Here is a tiny trained network, its code and every weight. The questions are about switching its units off for an input and a target symbol, where a switched-off unit gives its printed mean instead of its output.

import numpy as np


def w(rows, s, z=0):
    codes = np.array(rows[::2]) - 128.0
    scale = np.full(codes.shape[1], s)
    scale[-1] = z or s
    return codes * scale


def norm(h):
    return h / np.sqrt((h * h).mean(-1, keepdims=True) + 1e-5)


def f(y):
    return y / 2 * (1 + np.tanh(0.7978845608 * (y + 0.044715 * y**3)))


def softmax(a):
    e = np.exp(a - a.max(-1, keepdims=True))
    return e / e.sum(-1, keepdims=True)


def log_softmax(a):
    a = a - a.max(-1, keepdims=True)
    return a - np.log(np.exp(a).sum(-1, keepdims=True))


def net(x, mask):
    ids = ['αβγδζηθλμξπστφω'.index(c) for c in x.split()]
    T = len(ids)
    res = E[ids] + P[:T]
    u = 0
    for l in range(2):
        q, k, v = (norm(res) @ M[l].T for M in (Q, K, V))
        z = softmax(np.where(np.tri(T) > 0, q @ k.T / 3**0.5, -1e9)) @ v
        res = res + np.where(mask[u], z, O[l][:, -1]) @ O[l][:, :-1]
        u += 1
        y = f(norm(res) @ A[l][:, :-1].T + A[l][:, -1])
        res = res + np.where(mask[u : u + 12], y, B[l][:, -1]) @ B[l][:, :-1]
        u += 12
    return log_softmax(norm(res)[-1] @ U[:, :-1].T + U[:, -1])


Q, K, V, O, A, B = {}, {}, {}, {}, {}, {}
E = w([
[196,131,241],'α',
[108,82,41],'β',
[130,138,205],'γ',
[142,180,171],'δ',
[73,165,91],'ζ',
[200,156,155],'η',
[194,158,199],'θ',
[129,138,201],'λ',
[112,155,178],'μ',
[181,170,179],'ξ',
[182,157,208],'π',
[156,188,123],'σ',
[75,157,41],'τ',
[73,152,27],'φ',
[163,2,134],'ω',
],0.0096)
P = w([
[172,173,147],'0',
[79,95,162],'1',
[194,93,2],'2',
[82,203,191],'3',
[81,101,161],'4',
[137,107,70],'5',
[81,205,187],'6',
[82,101,160],'7',
[117,116,57],'8',
],0.0098)
Q[0] = w([
[161,20,115],'0.h0',
[224,49,198],'0.h0',
[2,138,82],'0.h0',
],0.0064)
K[0] = w([
[172,27,129],'0.h0',
[255,63,158],'0.h0',
[44,114,29],'0.h0',
],0.0071)
V[0] = w([
[153,253,147],'0.h0',
[172,165,130],'0.h0',
[87,191,73],'0.h0',
],0.0047)
O[0] = w([
[118,233,164,252],'0.h0',
[124,92,1,155],'0.h0',
[139,45,199,173],'0.h0',
],0.0047,0.0027)
A[0] = w([
[2,138,178,179],'0.n0',
[125,79,159,180],'0.n1',
[232,52,140,181],'0.n2',
[81,117,90,144],'0.n3',
[109,38,96,7],'0.n4',
[169,27,154,180],'0.n5',
[88,129,71,105],'0.n6',
[170,129,215,228],'0.n7',
[205,177,18,188],'0.n8',
[161,165,157,194],'0.n9',
[209,95,6,77],'0.n10',
[150,111,175,116],'0.n11',
],0.0082,0.0021)
B[0] = w([
[179,104,28,254],'0.n0',
[180,191,39,134],'0.n1',
[68,181,52,139],'0.n2',
[197,145,167,135],'0.n3',
[119,143,222,122],'0.n4',
[130,244,75,129],'0.n5',
[165,160,146,133],'0.n6',
[111,92,22,214],'0.n7',
[222,52,97,219],'0.n8',
[88,2,77,190],'0.n9',
[169,88,33,183],'0.n10',
[97,159,97,137],'0.n11',
],0.0049,0.0048)
Q[1] = w([
[188,64,7],'1.h0',
[226,171,182],'1.h0',
[59,91,77],'1.h0',
],0.013)
K[1] = w([
[224,148,97],'1.h0',
[71,2,120],'1.h0',
[173,173,119],'1.h0',
],0.0092)
V[1] = w([
[239,12,133],'1.h0',
[57,193,254],'1.h0',
[94,134,74],'1.h0',
],0.0067)
O[1] = w([
[163,255,183,139],'1.h0',
[185,35,199,2],'1.h0',
[153,140,69,146],'1.h0',
],0.0082,0.0042)
A[1] = w([
[122,126,121,51],'1.n0',
[254,167,153,112],'1.n1',
[133,121,33,135],'1.n2',
[107,74,206,5],'1.n3',
[121,105,173,81],'1.n4',
[94,36,102,5],'1.n5',
[130,231,86,246],'1.n6',
[43,88,54,137],'1.n7',
[133,67,100,52],'1.n8',
[174,41,101,5],'1.n9',
[136,115,145,4],'1.n10',
[121,204,200,43],'1.n11',
],0.0078,0.0018)
B[1] = w([
[134,130,121,121],'1.n0',
[11,153,127,147],'1.n1',
[88,183,148,219],'1.n2',
[239,217,2,117],'1.n3',
[97,227,85,110],'1.n4',
[74,164,129,167],'1.n5',
[221,26,210,254],'1.n6',
[170,209,173,229],'1.n7',
[141,188,179,144],'1.n8',
[111,108,244,144],'1.n9',
[122,109,78,106],'1.n10',
[144,106,216,127],'1.n11',
],0.0042,0.0056)
U = w([
[157,128,179,68],'α',
[162,176,89,172],'β',
[127,82,132,121],'γ',
[43,153,216,175],'δ',
[35,115,46,121],'ζ',
[186,152,69,199],'η',
[149,139,160,41],'θ',
[121,61,143,253],'λ',
[110,77,120,177],'μ',
[159,147,168,81],'ξ',
[165,129,216,187],'π',
[171,189,137,138],'σ',
[120,159,107,36],'τ',
[117,162,103,58],'φ',
[161,146,2,179],'ω',
],0.018,0.0041)

Each question gives the input, a string of symbols that net reads in full, and the target symbol t.
The units are the heads (3 rows each of Q, K, V and O) and the neurons (one row each of A and B). Each row of codes is followed by its name. A weight is (code - 128) times the scale printed after its matrix; where a second scale follows, it is the last column's (O, A, B and U).
mask holds one flag per unit, layer by layer, with each layer's heads first. A switched-off unit (its flag False) gives its mean, the last column of its rows in O or B, instead of its output. The means were averaged over made-up inputs and are rounded, as every weight is.
A unit's drop is (log p(t) with every unit on - log p(t) with that unit switched off) / (log p(t) with every unit on - log p(t) with every unit switched off).
The circuit of an input: a set's keep is (log p(t) with only the set's units on - log p(t) with every unit switched off) / (log p(t) with every unit on - log p(t) with every unit switched off). Starting from the 12 units with the biggest drops (on a tie, the unit counted first), units are removed one at a time, each time the one whose removal leaves the highest keep (on an exact tie, the one counted first), for as long as the keep stays at least 0.8.
units of the circuit, in order: the units of the circuit, biggest drop first
most important unit: the unit with the biggest drop
k most important neurons: the k neurons with the biggest drops, biggest first
top k neurons in layer l: the k neurons of layer l with the biggest drops, biggest first
input ω ζ δ σ ζ τ δ δ, target ω: units of the circuit, in order : 0.n0
input λ δ ζ β δ, target λ: units of the circuit, in order : 1.h0, 0.n8
input π η δ μ ω, target π: units of the circuit, in order : 1.h0, 0.n0, 0.n5
input π ζ τ ζ μ, target π: units of the circuit, in order : 0.n7, 1.h0, 0.n0, 1.n6
input ζ λ λ δ σ δ δ λ, target ζ: 2 most important neurons : 0.n10, 1.n6
input β ω δ μ δ δ ζ, target ζ: units of the circuit, in order : 1.h0, 0.n0, 0.n8
input ζ δ α π σ λ α α, target ζ: 2 most important neurons : 0.n7, 0.n8
input ω π β δ τ λ δ η, target ω: 3 most important neurons : 0.n7, 0.n5, 0.n9
input δ ω ξ ζ ζ δ δ ω, target δ: top 2 neurons in layer 0 : 0.n0, 0.n10
input λ ζ η ω α γ σ γ, target λ: top 2 neurons in layer 0 : 0.n10, 0.n8
input δ ζ ζ ζ ξ, target δ: top 3 neurons in layer 0 : 0.n10, 0.n0, 0.n7
input δ π ζ δ λ ζ ω θ, target δ: top 3 neurons in layer 0 : 0.n10, 0.n0, 0.n7
input δ α δ π μ λ μ α, target δ: 4 most important neurons : 0.n10, 0.n0, 0.n7, 0.n8
input π ω λ ξ δ, target π: units of the circuit, in order : 1.h0
input λ δ ω δ δ, target λ: 3 most important neurons : 0.n10, 0.n8, 0.n0
input π δ ω δ δ π δ δ, target π: 2 most important neurons : 0.n7, 0.n0
input δ τ ξ δ β, target δ: top 4 neurons in layer 0 : 0.n10, 0.n0, 0.n9, 0.n5
input ζ π ζ π δ μ λ π, target ζ: 3 most important neurons : 0.n7, 0.n10, 1.n6
input ω δ δ ω α, target ω: 3 most important neurons : 0.n7, 0.n5, 0.n2
input λ τ δ δ τ ζ μ π, target λ: 3 most important neurons : 0.n10, 0.n0, 0.n8
input δ ω ω δ φ, target δ: 2 most important neurons : 0.n10, 0.n9
input ω π ζ ζ λ η δ α, target ω: 3 most important neurons : 0.n7, 0.n1, 0.n2
input λ δ α β α δ δ ζ, target λ: top neuron in layer 1 : 1.n9
input δ β δ β α, target δ: 4 most important neurons : 0.n10, 0.n0, 0.n8, 1.n6
input π δ η δ λ, target π: top 2 neurons in layer 0 : 0.n7, 0.n0
input δ δ ζ δ δ δ σ θ, target δ: 2 most important neurons : 0.n0, 0.n10
input δ δ μ ω, target ω: most important unit : 0.n5
input λ β ζ ζ ω ζ ζ α, target λ: 3 most important neurons : 0.n10, 0.n0, 0.n8
input δ α λ δ ω, target δ: top 4 neurons in layer 0 : 0.n0, 0.n10, 0.n5, 0.n9
